(in the rows, 128 means zero)
Each row is followed by its class number. Each block has new classes, again numbered from 0 up, in any order.
[137 106 167 143 121  81  98  81  99 110 113  90 101 126 128 149 108  84
 127 109 159  95 126 180  41 101 137 137  66 151 124 145  94]
8
[137 161 131 113  92 118 120  86 173 138 162 163 133 125 159 131 139 118
 126 167 138 119 156  94 161 126 136  82 132  99 132 120 128]
9
[168  61 130 173 146  97 109 144 138 124 100 116  71 158  85 111 138 106
 150 103 127  61 123 171 139 139 112 131  66  76 103  80 126]
3
[136 193 122 156 194 154 159 190 164 123  79 133 133 115 129 154 154 161
 100 128 113  50  99 217 160 124 156 137 137  94 139 132 175]
2
[146  92 189 165 135  94  98  79 129 125 110 108 110 133 112 140  79 147
 156 116 171  20 142 159 105 153 159 138  57 147 108 144 101]
8
[160 176 156 137 170 149 106 160 125 143  71 146 141 116  83 168 139 170
  79 139  99  94  97 188 168 143 184 118 156 109 123  97 163]
0
[130 148 102 154 198 160 150 201 126 112 102 151 138 126  88 154 149 167
  98 108 113  71 101 197 144 108 151 153 161  92 131 124 161]
6
[120 156 121 160 131  93  83  99 115  93 154 120  94 139 147 116 135  88
 153 112 141 111 144 201  92  89 114 132 127  62 139 126 136]
1
[144  93  40 151 124 107  98 193 125  93 124 139 126 131  90  80 169  64
 110 110  83 102 146 122  83 177  98 146 206 146 121 137 147]
2
[142 101  80 151 143 133  94 117 107  97 148 141 103 124  98 118 143 124
 122 143  98 136 143 150 133 154  81 153 151  88 131  80 125]
0
[129 178 131 129  98 115 128  83 170 149 167 151 134 131 154 124 137 131
 142 164 118 115 161  84 170 142 127  75 131 109 133 119 126]
7
[119 174 129 114  84 115 130  79 171 147 165 155 126 121 159 125 133 121
 132 158 128 130 162  98 174 144 122  73 112  94 136 116 136]
1
[160  69  61 150 114 110 101 182 109 110  92 129 147 129  69  86 125  88
  95 130  82 102 149 110 109 179 120 147 187 169 114 129 138]
5
[115 170 123 150 143 143 119 172 132  92 121 143 154 121 128 177 153 134
  97 141 129 100 102 219 153 131 171 125 151 124 123  93 169]
9
[163 119  93 157 126 131  91 102 116 115 130 141  84 104  89 104 130 111
 119 168 102 172 135 164  98 134  94 164 177  75 160  95 114]
5
[187 111 112 182 147  94  50  95 105  81 142 112 106 149  73  94  92 157
 133 139 125 131 152 140 113 129  98 148 125  79 133 156 130]
6
[111 107  86 165 111 120 117 168 142 111 141 133 133 122 101  98 179  80
 126 152  62  97 140  57 105 193 123 118 178 172 127 120 132]
7
[133 176 126 120  94 111 122  72 163 140 165 157 132 124 149 141 131 132
 121 160 131 129 168  88 165 140 123  84 126  89 130 123 133]
6
[130 174 125 129  95 108 120  72 168 139 152 167 128 137 152 121 134 121
 123 168 128 122 156  96 170 139 126  75 125  87 126 118 128]
10
[123 178 123 111  87 114 122  71 169 150 161 158 128 117 160 127 130 118
 128 161 128 136 166 100 175 137 125  75 114  95 138 117 139]
1
[130 129 101 196 154 112  69 107 136  72 144 112  74 139 126 145 124  86
 143 120 141 135 137 175 128 149 153 137  78 123 143 113 125]
2
[170 116 121 162 117 119  82 117 132 119 166 122  81 109 111  86 137 139
 140 145  81 157 161 150  91 164  98 147 188  87 145  77 145]
7
[142 170 100 146 156 138 141 192 120 147 102 140 113 110 100 205 198 158
 130 124 158  94  70 185 160 122 122  97  85 122 133  89 157]
1
[133 174 124 123  91 113 120  71 169 143 156 169 130 139 154 121 132 121
 127 158 132 130 157  94 168 141 127  77 131  89 126 118 128]
10
[145 193 141  83 121  89 130 113 108 135 118  79 140 105 147 111 135  87
 106 157 132 108 137 209  84 123 107 138 142  93 121  92 135]
2
[148 181 152  86 133 142 125 146  71 155  87  75 171 106 132  97  89 141
 112 191 143  81 136 183 141 156 146 147 140  87 145 118 124]
5
[204 149 130 187 182 181 123 200 138 130  65 169 133 158  84 166 143 192
 102 128 142  76  63 184 172 156 170 119 145 106 138 139 167]
10
[122 118 129 137 107 138 115 103 116  91 175 136 114  89 120 111 158 113
 118 174 108 150 128 157  89 145  86 154 135 104 157 106 128]
9
[116 176 130 111  84 116 130  76 172 151 158 155 127 114 159 124 127 116
 125 161 127 132 159  95 175 139 130  72 114  98 139 116 135]
1
[130 116 131 149 114 109 136  94 139 110 155 116 105 130 139 130 114 117
 140 115 153  44 159 142 118 139 111 123  43 103 119 135 125]
1
[154 161 127 179 163 143 113 223 146 135  69 113 122 125 121 140 156 144
 125 112 139  50  66 148 166 123 173 114 203 125 158 102 183]
4
[137  79  89 123 105 109 101 185 113 103 140 130 125 142  92  92 143 105
 119 121  84 131 171 107  83 182 125 122 174 140 111 119 123]
8
[139 172 143 159 159 149 159 194 137 137  55  99 125 119 112 155 138 151
 106 143 123  85  73 208 137 137 145 138 142 102 138 110 140]
5
[120 143 186 137 105 163 118 126  97 140  66 118 138 126 205 133 100 118
  79 151 133  65 126 152 120 137 207 134 144 120 119 145 159]
10
[148 170  94 171 185 147 132 184 142 116  92 153 142 132  90 150 152 154
 106 129 127  60  80 212 174 127 144 131 165 101 139  89 166]
10
[127 163 127 123  96 110 133  80 172 137 164 150 137 124 149 125 137 114
 136 159 128 129 151 106 170 139 131  89 118  96 131 108 139]
3
[117 105 102 134 124 143  95 108  67  96 137  98 137 112 108 113 117 133
 116 178 115 201 121 146 123 170  71 173 127 121 137 112 119]
6
[113 152 127 187 159 152 132 182 135 124  82 127 130 105 158 151 132 151
 124 138 126  74 105 177 168 135 182 135 165 137 153 123 170]
5
[148 103  74 129  98 102 128 168 121 122 122 141 151 123 101 112 158  77
 112 116 104 101 153 129  95 170 106 129 175 157 115 124 142]
5
[122 170 125 114  88 115 125  77 168 150 155 156 127 120 159 120 131 114
 130 162 127 126 161  92 175 138 121  76 113  96 139 123 136]
1
[137 104  66 125  98 100 111 177 130 130 128 128 148 123  49  81 153 109
 112 104 106  99 121 107 130 190  52 115 174 131 132 124 126]
6
[153 109 126 202 109 102  77 129 154  98 107 102  90 164  55 113 146 125
 146  87 128  93  84 117  94 178  88 121  98 126 123 153 109]
10
[152 127 116 135 116 149  59  91 117 103 148 113 126  86  92 110 137 146
 120 187  92 175 140 143 119 173 106 176 158 114 149  83 144]
9
[128 166 134 111  91 114 123  79 168 144 151 160 133 129 161 139 127 125
 126 173 124 123 173  95 161 138 143  74 127 110 134 119 119]
8
[134 166 171  43  94 119 140 132  80 161 145  81 182  88 129 120 147 116
 125 135 151 101 149 128  73 179 128 140 120 148 112 116 140]
4
[157 171 141  99 125 101 120 138  91 157 120 108 142  96 161 137 134 124
 121 109 172 119 135 220  57 142 106 144 158  90 119 142 143]
6
[173 169 159 106 113 130  99 157  76 144  97  62 138 118 146 162 140 148
 107 125 147 186 117 169  65 163 128 134 118 123 117 145 150]
6
[158 128 121 146 147  87 131  92 144  95 194 132  97 140 126 130 117  64
 148 110 165 117 157 196  90 117 145 126  77  75 133  96 112]
3
[139 176 130 139 158 149 140 178 115 130  72 139 129 123 126 185 161 135
  90 146 131  55  86 210 126  81 161 117 149 104 144 105 143]
8
[136 174 130 126  98 115 124  85 165 149 163 150 134 135 158 117 136 131
 140 168 112 117 169  81 168 141 123  76 133 101 131 125 129]
7
[125 169 152 140 186 173 168 187 132 148  57 116 146 141 114 169 152 156
 101 124 103  63  70 180 149  99 170 134 124 123 118 125 142]
7
[131 171 162 122 109 111 104  93 101 153 162  87 122  87 207 147 134 126
 158 167 151 137 178 141  82 183 152 124  96 134 120 118 136]
7
[139 128 142 151 135 142  68 108  83 108 145 128 115 120 133  98 134 126
 126 176  75 186 151 150 115 130 143 149 172 107 149 105 150]
7
[125 105 133 167 103 144  81 145  46  80 126 156 116 165 115 117 151  92
 134 114 139 110 124 186  60 131 120 153 146  83 137 198 112]
5
[ 53 113 139 137 137 108 129 123  69  71 156 135 156 158 109 127 171  73
 138 116 118  60 120 147 116 130 101 124  67 131 112 154 101]
0
[141 126 172 155 165 152  98  87 123 117  92  96 128 143 133  84  66  99
 118 160 120 112 103 158 149 153 144 156 143  94 162 127 100]
0
[131 194 125 131 152 148 132 190 131 149 101 146 121 103 113 161 138 153
 105 155 158 111  88 179 168 153 178 107 172  84 136  88 140]
4
[164  63 105 152 165  92 143 158 108  94 161  74  99 164  95  97 143  82
 166  76 153  75 123 142  89 107  60 139  61 113 146 109 105]
6
[155  98  79  99 116  94 128 188 113 130 137 117 163 117  61  84 163 116
 128 117 110 102 132  85 106 173  85 135 191 165 106 101 146]
4
[118  90 152 142 118 103  99 118 134 118 163 115 107 146 122 106 108 125
 180 103 177  45 141 103 120 135 157 124 111 124 111 118  96]
9
[167 102 108 135 117 130  99 144 133 120 112 107 147 138  86  96 134 114
 109 130  84 106 155  80 104 199 111 148 151 135 116 143 141]
6
[125 166 130 127  88 109 125  74 166 140 147 165 132 139 151 117 127 123
 119 161 129 125 147 100 172 142 121  75 126  95 124 121 128]
10
[136 121  58 119 101  98  87 143 115 108 125  97 138 133 103  93 157  76
 120 127  82 151 144 115 101 135  76 135 176 134 117  98 150]
1
[112  95  54 112 133 103 120 185 124 136 131 118 138 103  81  50 150  86
 125  87  97 112 132 104  91 156  91 139 185 145 138 127 123]
10
[171 150 136 145 125 111  77  90 114 106 147 102  90 111 120 105 128 125
 126 186  98 165 158 169 105 141 109 141 128  65 144  77 150]
1
[150 185 151  74  95 113 145 130  76 138 152  92 135 104 142 152 164 103
 110 133 156  75 141 204  70 116 106 117  83  84 128  87 146]
1
[124 166 130 128  85 115 128  83 162 137 144 160 141 134 155 128 117 117
 126 166 123 129 170  99 172 144 147  87 140 110 128 127 127]
5
[189 145 118 139 206 154  98 212  97 141  67 134 141 134  98 148 129 180
 116 153 160  69  94 196 181 114 180 125 122  95 132 131 152]
9
[129 156 192  91 101 110 114 117  76 145 116 116 171 120 170  97 142 106
 117 136 132 139 137 205  93 166 112 121 114 112 123 154 155]
10
[125 191 185 100 139 170 133 135 104 168  74  70 154  89 208 141 108 148
 107 170 137  88 129 161 144 134 191 137 104 118 146 131 173]
1
[146  75  61 133  95 113 106 174 104 116 136 135 142 108 107  95 179  86
 109 125  85  99 150  62 103 143 115 128 166 164 129 129 172]
3
[141 125  80 122 142 110  93 192  99 133 118 140 128 130  83 108 170 138
 129 114  99 123 131 134 119 165  98 120 195  99 105 116 133]
0

Next block: new classes, numbered from 0 again.
[184 137 104 131 184 121 156 184 160 142 120 146  98  82 110 123 142 137
 132 103 110 134 142 107 114 154 149 114 135 126 116 155 141]
10
[123  77  99 117 170 160 136 140 109 152 116 128 123 108 125 130 145 142
  86 151 118 136 129 120 136 147 142 150 160 125 132  96 146]
1
[186 128 138 139 144 128 148  97 123 118 158 138 120 152 124 148 110 125
 145 119 137 174 138 140 158  87 146 120 148 125 116 115  94]
4
[141 104 138 149 188 129 106  65 103 156 102 123 143 137 146 143 148 114
 157 118 106 153 145 157 157 166 175 115 140 143 138 167 199]
3
[156 174 149 154  93 112  88 118 155 173 100  90 142 148 129 128 156  76
 138  96 100 137 138 143 115 126 120 164 100 162 152 120 139]
7
[181  86  89 145 116 146  82 180 114 107 135 136 191 115 147 133 168 200
  82 152 130 130 105 127 107 131 127 198 155 108  97 141  99]
7
[136 129 123 154 137 150 147 129 150 135 160 165 142 110 130 121 153 169
  96 119 124 118 127 132 144  83 120  78 142 186 138 111  87]
5
[116 130 176 120 134 125 102 102 145 122 142 136 167 151 138 138 178 150
  94 108 129 123 147 143 135  59 177 151 142  88 127 105  91]
3
[129 116 136 142 182 105 175  95 101 147 165 155  93 132 105 102 137  93
  88 111 145 135 131 116 132 160 139 100  99 180  88  90 145]
10
[181 144 146 111 158 131 182 133 170 137 155 143 132 146 100 131 146 137
 144 119 118 113 149 100 114 127 137  93 128  97 139 111 158]
11
[ 98 144 139 106 126 122 172  52 162 109 170 138 127 181 110 102 136 153
 145 136 144 139 121 150 154  72 117 103 151  92 148 130 113]
7
[116 104 129 110 148 119 165 112 124  89 165 137 126 133  95  79 132 132
 108 104 127 121  83 123 176 140 133 104 119 103  97 148 138]
3
[131 161 113 107 119 122 152  65 165 108 151 107 149 138 119 106 143 162
 102 147 154 104 121 168 128  92 114 103 116 106  87 129 125]
11
[129 126 106 131 105 136  97 173 123  65 118 124 141  98 143 163 144 139
 144 161 131 155 128  98 152 149 126 176 132 100 107 149 104]
9
[ 63 117 129 116 101 112  84 148 135 129 102 144  94 109 128 142 120 127
 112 141 136 113 128 124 146 155 114 138 118 148 152 133 112]
8
[205 136 118 115  99 143 126 159 194 110 140 139 141 130 100 122 153 122
 149  89  73  84 132  73  90 150 106 151 127  93 141 150 119]
11
[124 121 101 132  98 130 124 134 174 122 138 161 165 147 129 117 118  75
 115  53 134 126 110 107 135 152 112 145 117 125 114 138  98]
11
[ 81  92 100 144 128 126 125 118 115 158  80 157 142 110 151 102  84 148
  94 101  72 145 103 133 127 119 134 151  90 159 131 148 103]
2
[119 130 133 119 105 127 100 129 152 128 120 129 144 136 136 122 134 111
 129 108 111 102 138 118 102 136 125 136 104 115 143 132 132]
11
[ 89 137 115 123 112 142 124 139 114  96 118 109 125 151 149 124 100 120
 141 124 130 168 101 145 166 138 140 157 133 118 129 135 116]
0
[146 131 106 145 141 165  86 166 126 125 103  94 168 110 131 131 165 174
 116 176 156 130 110 172 135 102 140 140 151 135 110 173 117]
1
[207 100 152 121  50 176 104 196 159 170 163 115 132 119  84 104 143 142
  89 103 158 105 133 141 124  69 114 152 143 108 151 108  96]
9
[192 114 142 130  77 124  66 151 101  88 105  91 113 112 123 134 140 111
 151 138 147 140 146 151 130 125 131 116 110 100  83 168 109]
1
[109 112 129 110 100 134 157  95 107 121 142 152 154 112 123 124 114 182
 130 133 102 123 129 129 159  88 126 116 119  74 137 125 129]
9
[168  95 107 115 163 108 148  88 176 120 131 148 143 160 142 143 149 122
 161 125 141 152 136 118 133 115 162 102 159  67  98 127 135]
0
[ 74 123 143 108 139 123 124 103 144 106 113 141 158 147 157 127 126 144
 115 134 111 159 130 122 120 116 140 140 124  98 127 157 136]
6
[131 134 119  84 130 160 172 173 120  83 136  97 126 120 128 109 102 133
 134 100 118 130 116 117 131 135 119 110 161  75 147 130 148]
6
[ 86 170 118 122 150 103 164 125 132 131 140 133 142 150 121 106 127 135
 155 135  86 117 109 106 119 124 128 146 108 101 136 108 133]
3
[131 128 110 150 107 113 151 119  97 147 113 153 169 134 136 150  84 123
 155 112 133 124 102 125 141 115 117 106  90 141 108 138 118]
2
[ 84 128 141 142 115 100 102 116 115 161 135 158 126 114 148 150 136 127
 148 135 111 157 141 103 143 111 119 149 118 125 147  90 134]
2
[150  84 113 119 119 133 122 105 143 144 164 164 128 134 121 129 137  87
 127 138 137 150 129  88 122 168 107 127 130 132 107 130 171]
1
[106 105 115 152 190 135 142 122 137 182 113 176 183 113 144 151 112 133
  98 108 121 131 132 124 139 104 173 119 115 162 144 133 143]
8
[127 140 142 148 126 133 158 107  93 150 126 117 157 139 106 152 102 154
 127 157 131 126 140 148 145  54 133 143 104 115 133  99 112]
8
[115 118  71 138 190 126 160 139 108 134 143 149 149 117 151 111 145 110
 105 104 112 143 107 111 154 186 155 129 133 120  97  69 134]
5
[128 151 154 103 147 127 169 129 130 175 130 126 126 134  91  80 132 179
 110 122 119 139 106 171 162 153 131  66 124 122 140 120 191]
4
[122 126 143 120  98 135 115 132 134  80  88 112 120 134 121 124 142 120
 133 122 126 146 131 118 115 171  98 113 126 146 110 166 133]
2
[142 102  97 114 137 155 130 121 118 159 173 178 138 117 149 128 124 164
  94 123 100 135 115 116 136 169 138 160 158 122 136 115 159]
5
[174 190 147 133 146 118 187 100 130 125 146 111 129 158 136 160 110 106
 143 121 120 178 138 134 157 119 150 123 110 128 115  93 138]
11
[ 48 172  75  95 143 128 144 110 184 153 136 135  72 141 126  89 102 120
 144 138 164 125 150 157  96 152  98 101 153 145 157  99 125]
4
[120 174 125  81  96 153 161 114 157 125 139 124 100 148 145  99  99 139
 119 102 132 111 152 153  84 158 105  65 141 147 149 112 133]
6
[120 111 139 143 147 120 154 133 128 136 134 164 137 143 146 123 116 112
 105 117  99 141 117  95 147 148 153  98  74 156 123  87 106]
6
[ 94 142 129 144 191 104 188 127  89 123 128 141 149 122 146 114 110 146
 100 120 111 181 103 132 154  98 157 124 117 157 107 121 125]
9
[131 147 119 149 164 142 128 127 129 148 126 142 162 141 122 141 168  95
 132  96 111 115 119 106 136 178 149 162 131 144 128 128 143]
10
[124 137 121 108 144 143  96 140 145 115 129 156 122 142 141 136 141 192
 123 155 113 144 136 133 107 158 141 171 172 115 141 148 111]
4
[102 141 137 136 146 114 120  62 142 181 122 156 142 153 148 116 128 148
 136 136 112 154 136 166 140 132 144  83 114 160 144 119 152]
4
[ 51  92  79 114 125 147 133 108 157 150 114 158 132 158 144 128  93 106
 129  96 157 122 121 138 135 118 127 147 167 121 158 121 102]
0
[140 109  73 126 168 116 159  74 133 131 127 141 107 113 164 142 112  82
 147 119 114 136 131 112 140 167 144  95 134 159 121 108 143]
9
[ 91  93  47 112 149  80 138 153 174 127 104 145  92  92 109 117 108 131
 115 169 107 109  85  83 128 150  98 173 113  99 105 135 104]
8
[153 174 132 129 114 130 102 135 173 134 127 142 170 126 171 157 151 141
 139 124 112 135 157 120  97 124 140 121 123 125 129 130 126]
6
[144 151 146 129 141 128 119 143 141 142  88  78 116 151 109 103 157 154
 145 157  90 128 120 155 123 128 134 130 140 122 158 131 128]
8
[121 186 125 109 127 134 171 131 138 147 131 153 144 136 134 120 115 114
 128  56 127  97 134 143 132 149 153  81 122 144 141 107 114]
9
[162 149 135 152 115  85  94 117 126 144 135 122 114 103 147 162 147 112
 160 133 133 150 180 129 117  86 123 132 117 130 133 102 130]
7
[129 158  96 120 155 126 124 124 162 131 121 112 104 119 119 123 132  92
 139 131 160 113 148 137 105 187 134 120 115 149 103 156 170]
3
[126 120 101 121 160  90 132  86 152 142 116 123  61 138 119 113 134 115
 164 167 106 140 162 117  80 118 125 167 129  82 120 122 117]
10
[116 161 122 131 153 124 176  62 157 152 153 157 194 138 106 144 147 111
 147  91 140 118 134 114 155  84 137 119 118  87 106 118 150]
2
[135 168 158 132  52 112  80 117 130 141 110  88 103 114 156 127 124 134
 143 127  85 146 146 166 128  89 114 125 108 148 158 111 113]
3
[ 45  80 150 104 111 146 112 119 151 103 102 114 128 146 109  83 143 116
  86 122 141 130 130 132 141 131 114 127 114  94 134 135 122]
6
[ 97 164  97 105 125 151 142 107 146 188 170 155 116 142 132 111 110 100
 165 129 116 124 166 111  73 139 105 139 144 122 172  93 172]
1
[148 141 127 141 122 128 124 149 120 107 155 112 103 118 114 132 137 152
 128 178 141 159 109 128 177 139 130 150 107 137  98 121 139]
0
[ 93 107 176 120  59 112  99  68 124 119  89 109  72 163 148 122 108  69
 143 120  72 167 142 129 143 135 107 118  97 146 164 118 118]
5
[100 126 119 134 101 118 114 116 144 134  89 101 123  98 132 118 119 110
 120  91 102 158 134 147 163  92 124 148 113 115 127 122 128]
0
[ 83  99 129 148  67 107  60 149  98 110 119 192 166 119 150 109 124 176
 132 116  96 130 122 113 113 172  88 142  95 127 114 189 110]
6
[159  94  74 142 187 145 128 143 147 133 106 106  89 115 128 122 141 103
 127 167 135 133 130 119 108 174 148 143 128 149 110 132 131]
10
[123 144 157 142 111 123  74 109 106 148 161 160 161 133 120 149 145 147
 133 125 150 134 149 136 142 139 125 183 119 106 110 174 160]
6
[ 92 216 159 115 113  89 119 120 150 157 109 115 109 160 161 141 137 118
 136 154 104 141 128 142  97  88 133 128 114 164 147  91  96]
1
[ 53 128 126 127 103 123 134 118 115 111 119 148 147 149 124 108  87 123
 138 127 112 155  92 120 151 147  93 128  99 145 137 155 136]
4
[132 130 122 108  96 121 108 191 116 116 137 145 133 100 135  99 123 162
 128 103  84 126 104 105 120 173 123 141 114 107 126 148 164]
0
[ 75 161 157 126 114  73 113 115 155  56 115 172 138 141 158 131 167 156
 163 138 130 158 135 118 127 127 127  64 111 112  94 171  83]
10
[106  94 119 145 141 143 126 184  91 110 121 156 153 115 124 128 140 182
 131 159 113 140 108 103 151 153 130 152 132 122 137 150 121]
9
[ 96 127  63 122  97 140 111  76 183 156 121 152 148 102 173 108 120 125
 118  90  80 116 113 139 118 158  97 108 145 179 155 141 146]
3
[181 109 182 140 169 138 119 161 100 128 119 118 148 115 112 142 178 148
 137 128 120 165 144 135 187 138 182 100 128  80 121 146 182]
5
[ 78  95 119 116 142 151 145 137 115 108 144 139 113 145  93  80 127 157
 103 153 126 125  85 107 136 161 106 156 126 133 125 144 132]
2
[164 178 156 143  87  97 120 106 110 154 110 128 138 128 140 149 122  53
 147  20 137 138 174 155 134 119 138 102 116 148 117 107 108]
9
[148 177 115  96 134 136 140 173 136 137 108 100 125  99 127 151 117 159
 123 133 129 126 138 138 113 154 124 155 145  95 125 148 172]
6
[126 117 119 123 128 118 140  76  92 102 123 133  97 146 178 150  82 122
 156 134 110 186 147 138 143 146 132 112 140 124 127 119 118]
6
[189 115 139 131  85 162 113 198  69 129 157 139 127  93 123 117 116 169
 150 159  83 143 108 110 164 187 131  96  85 124 135 135 175]
1
